Below is a small trained network, with its code and all its weights. Each question gives an input and a class and asks what happens when units are switched off, that is, made to give their printed mean instead of their output.

import numpy as np


def w(rows, s, z=0):
    codes = np.array(rows[::2]) - 128.0
    scale = np.full(codes.shape[1], s)
    scale[-1] = z or s
    return codes * scale


def f(y):
    return y / 2 * (1 + np.tanh(0.7978845608 * (y + 0.044715 * y**3)))


def log_softmax(a):
    a = a - a.max(-1, keepdims=True)
    return a - np.log(np.exp(a).sum(-1, keepdims=True))


def net(x, mask):
    res = np.array(x, float).reshape(1, 5) / 4 @ E
    y = f(res @ A[0][:, :-1].T + A[0][:, -1])
    res = res + np.where(mask, y, B[0][:, -1]) @ B[0][:, :-1]
    return log_softmax(res[-1] @ U[:, :-1].T + U[:, -1])


A, B = {}, {}
E = w([
[128,127,128,116,128,135,136],'x0',
[109,3,139,74,110,100,60],'x1',
[131,51,166,225,182,148,213],'x2',
[99,125,180,133,22,33,179],'x3',
[123,128,140,118,127,142,133],'x4',
],0.0059)
A[0] = w([
[109,43,121,104,121,117,88,87],'n0',
[118,90,113,107,130,119,126,159],'n1',
[142,170,146,101,95,128,69,82],'n2',
[142,54,142,106,116,123,87,131],'n3',
[146,118,139,133,137,136,141,8],'n4',
[108,120,146,133,16,93,181,54],'n5',
[131,70,133,169,156,136,178,131],'n6',
[144,180,102,70,81,124,55,147],'n7',
[112,180,122,141,122,149,156,140],'n8',
[127,167,118,89,103,123,77,87],'n9',
[129,158,125,98,113,121,96,94],'n10',
[110,140,125,127,130,136,130,161],'n11',
[136,109,150,150,136,132,135,135],'n12',
[125,8,128,84,117,116,68,155],'n13',
[140,129,125,110,118,137,137,67],'n14',
[123,160,133,93,119,115,93,85],'n15',
[131,176,106,151,154,133,130,108],'n16',
[131,125,136,121,140,122,127,80],'n17',
[113,127,130,147,146,148,106,40],'n18',
[131,127,95,124,196,184,89,2],'n19',
[142,130,115,116,204,166,90,7],'n20',
[138,181,132,128,137,128,154,112],'n21',
[118,121,150,143,59,84,154,30],'n22',
[128,255,119,156,155,129,194,150],'n23',
[135,43,154,190,168,133,195,71],'n24',
[151,132,139,96,140,124,136,143],'n25',
[124,119,100,125,218,172,73,16],'n26',
[116,128,110,130,100,115,132,37],'n27',
[130,124,135,135,143,135,123,44],'n28',
[122,71,125,126,118,123,90,85],'n29',
[134,179,114,90,92,125,72,118],'n30',
[147,73,148,174,158,132,170,60],'n31',
[138,119,127,133,106,130,140,34],'n32',
[130,122,152,138,53,89,157,17],'n33',
[128,123,119,114,142,91,98,197],'n34',
[137,183,127,134,119,151,163,167],'n35',
[146,164,101,138,129,120,148,177],'n36',
],0.0097,0.00063)
B[0] = w([
[159,170,178,184,79,161,115,180],'n0',
[139,141,144,147,118,138,121,139],'n1',
[83,115,81,141,149,143,148,177],'n2',
[154,161,165,178,86,157,117,172],'n3',
[114,129,115,125,125,119,127,125],'n4',
[226,80,130,46,177,64,114,218],'n5',
[57,134,73,138,149,142,141,189],'n6',
[32,118,64,152,169,142,158,235],'n7',
[145,129,149,164,99,145,114,163],'n8',
[61,121,93,133,150,132,146,184],'n9',
[89,127,107,139,146,133,145,158],'n10',
[132,125,127,140,122,123,126,133],'n11',
[111,129,107,129,136,143,127,138],'n12',
[168,191,210,203,49,188,106,224],'n13',
[129,126,128,138,133,119,133,126],'n14',
[90,123,98,140,150,130,139,160],'n15',
[150,127,164,128,95,117,117,161],'n16',
[125,128,131,131,132,125,130,125],'n17',
[137,119,117,109,125,117,134,131],'n18',
[186,87,137,62,154,60,138,201],'n19',
[182,95,131,76,146,68,136,190],'n20',
[136,137,151,154,105,150,121,158],'n21',
[182,107,122,73,161,89,129,182],'n22',
[160,165,212,200,39,194,82,255],'n23',
[5,137,37,130,154,144,140,231],'n24',
[125,119,125,138,128,120,123,131],'n25',
[204,91,147,49,146,45,135,212],'n26',
[130,121,135,112,141,128,133,129],'n27',
[124,131,117,116,123,114,121,126],'n28',
[145,154,155,153,99,154,125,152],'n29',
[58,119,80,146,155,145,154,201],'n30',
[48,138,82,127,151,141,145,186],'n31',
[128,126,128,122,139,123,126,124],'n32',
[181,101,132,72,166,93,122,182],'n33',
[113,134,136,133,127,150,134,143],'n34',
[140,147,157,160,97,140,115,171],'n35',
[128,128,160,137,114,156,129,152],'n36',
],0.016,0.0049)
U = w([
[155,195,197,199,58,205,101,255],'0',
[2,126,17,134,203,165,164,58],'1',
[220,67,134,17,195,68,131,29],'2',
],0.0089,0.00064)

Each question gives the input, the list of numbers given to net, and the class t.
The units are the neurons (one row each of A and B). Each row of codes is followed by its name. A weight is (code - 128) times the scale printed after its matrix; where a second scale follows, it is the last column's (A, B and U).
mask holds one flag per neuron, in row order. A switched-off neuron (its flag False) gives its mean, the last column of its row in B, instead of its output. The means were averaged over made-up inputs and are rounded, as every weight is.
A unit's drop is (log p(t) with every unit on - log p(t) with that unit switched off) / (log p(t) with every unit on - log p(t) with every unit switched off).
The circuit of an input: a set's keep is (log p(t) with only the set's units on - log p(t) with every unit switched off) / (log p(t) with every unit on - log p(t) with every unit switched off). Starting from the 12 units with the biggest drops (on a tie, the unit counted first), units are removed one at a time, each time the one whose removal leaves the highest keep (on an exact tie, the one counted first), for as long as the keep stays at least 0.8.
units of the circuit, in order: the units of the circuit, biggest drop first
most important unit: the unit with the biggest drop
k most important neurons: the k neurons with the biggest drops, biggest first
drop of u: that unit's drop, to one decimal
input [-3,-7,4,8,-2], class 2: units of the circuit, in order -> (n5)
input [6,6,6,-1,7], class 0: 3 most important neurons -> (n13 n0 n7)
input [7,6,3,-6,-3], class 0: 3 most important neurons -> (n13 n0 n5)
input [0,1,-5,5,7], class 1: 4 most important neurons -> (n7 n26 n19 n30)
input [-3,-6,7,3,5], class 1: 4 most important neurons -> (n24 n13 n31 n6)
input [6,8,7,6,1], class 0: 2 most important neurons -> (n13 n0)
input [2,0,-5,5,4], class 1: 4 most important neurons -> (n7 n26 n19 n30)
input [-6,-7,-8,6,8], class 1: 2 most important neurons -> (n7 n30)
input [6,4,-1,-5,-6], class 2: 3 most important neurons -> (n23 n26 n19)
input [1,-2,-6,-7,-5], class 2: 4 most important neurons -> (n26 n19 n20 n24)
input [1,8,-1,7,-1], class 0: 3 most important neurons -> (n13 n0 n3)
input [4,6,-8,-1,5], class 1: 3 most important neurons -> (n7 n23 n30)
input [-3,8,7,-3,-5], class 0: 2 most important neurons -> (n13 n0)
input [5,-2,3,-4,-3], class 2: most important unit -> n7
input [-3,2,1,-1,4], class 0: drop of n5 -> 0.6
input [7,7,0,5,-1], class 0: drop of n13 -> 0.6
input [4,4,-8,4,-1], class 1: drop of n2 -> 0.0
